Below are the code and all the weights of a small trained network. Each question names an input and a class and asks about switching units off, where a switched-off unit gives its printed mean instead of its output.

import numpy as np


def w(rows, s, z=0):
    codes = np.array(rows[::2]) - 128.0
    scale = np.full(codes.shape[1], s)
    scale[-1] = z or s
    return codes * scale


def f(y):
    return np.maximum(y, 0)


def log_softmax(a):
    a = a - a.max(-1, keepdims=True)
    return a - np.log(np.exp(a).sum(-1, keepdims=True))


def net(x, mask):
    res = np.array(x, float).reshape(1, 3) / 4 @ E
    y = f(res @ A[0][:, :-1].T + A[0][:, -1])
    res = res + np.where(mask, y, B[0][:, -1]) @ B[0][:, :-1]
    return log_softmax(res[-1] @ U[:, :-1].T + U[:, -1])


A, B = {}, {}
E = w([
[170,236,74,36,211],'x0',
[187,227,254,142,23],'x1',
[171,174,22,222,87],'x2',
],0.0084)
A[0] = w([
[188,145,26,194,109,4],'neuron 0',
[110,61,225,36,168,11],'neuron 1',
[81,118,181,61,175,59],'neuron 2',
[63,98,175,67,162,82],'neuron 3',
[161,221,57,14,216,60],'neuron 4',
[66,1,133,167,60,79],'neuron 5',
[43,12,11,113,244,24],'neuron 6',
],0.008,0.0027)
B[0] = w([
[64,77,67,73,7,188],'neuron 0',
[69,129,55,132,56,205],'neuron 1',
[109,131,66,155,82,181],'neuron 2',
[99,70,14,109,33,181],'neuron 3',
[17,163,143,251,201,241],'neuron 4',
[25,179,158,248,222,209],'neuron 5',
[192,255,226,30,71,255],'neuron 6',
],0.0073,0.0095)
U = w([
[56,138,159,231,218,83],'0',
[166,184,236,92,76,127],'1',
[94,73,11,130,60,104],'2',
[149,94,138,144,179,254],'3',
[179,59,129,114,166,83],'4',
],0.012,0.0099)

Each question gives the input, the list of numbers given to net, and the class t.
The units are the neurons (one row each of A and B). Each row of codes is followed by its name. A weight is (code - 128) times the scale printed after its matrix; where a second scale follows, it is the last column's (A, B and U).
mask holds one flag per neuron, in row order. A switched-off neuron (its flag False) gives its mean, the last column of its row in B, instead of its output. The means were averaged over made-up inputs and are rounded, as every weight is.
A unit's drop is (log p(t) with every unit on - log p(t) with that unit switched off) / (log p(t) with every unit on - log p(t) with every unit switched off).
The circuit of an input: a set's keep is (log p(t) with only the set's units on - log p(t) with every unit switched off) / (log p(t) with every unit on - log p(t) with every unit switched off). Starting from all 7 units, units are removed one at a time, each time the one whose removal leaves the highest keep (on an exact tie, the one counted first), for as long as the keep stays at least 0.8.
circuit, biggest first: the units of the circuit, biggest drop first
unit that matters most: the unit with the biggest drop
k most important neurons: the k neurons with the biggest drops, biggest first
drop of u: that unit's drop, to one decimal
input [3,4,-6], class 2: unit that matters most : neuron 6
input [6,-5,5], class 0: 3 most important neurons : neuron 4; neuron 3; neuron 1
input [6,1,6], class 0: 4 most important neurons : neuron 4; neuron 3; neuron 1; neuron 2
input [6,3,-7], class 2: 3 most important neurons : neuron 3; neuron 1; neuron 5
input [7,-1,7], class 0: 2 most important neurons : neuron 4; neuron 3
input [-4,-1,-6], class 2: 2 most important neurons : neuron 3; neuron 4
input [3,0,-4], class 2: circuit, biggest first : neuron 5; neuron 6
input [6,3,1], class 0: 2 most important neurons : neuron 4; neuron 6
input [5,-7,-4], class 1: 2 most important neurons : neuron 6; neuron 5
input [-6,1,3], class 0: 2 most important neurons : neuron 5; neuron 6
input [-7,-2,6], class 0: 2 most important neurons : neuron 5; neuron 3
input [3,-3,-8], class 2: 2 most important neurons : neuron 3; neuron 1
input [4,2,1], class 0: 2 most important neurons : neuron 6; neuron 4
input [-7,2,5], class 0: unit that matters most : neuron 5
input [-3,2,3], class 3: 3 most important neurons : neuron 6; neuron 4; neuron 1
input [0,-4,-8], class 2: 2 most important neurons : neuron 3; neuron 1
input [-7,4,-8], class 2: drop of neuron 5 : -0.1
input [4,-8,-8], class 1: drop of neuron 6 : 3.3
input [1,-6,0], class 1: drop of neuron 6 : 0.8
input [-2,2,2], class 3: unit that matters most : neuron 6
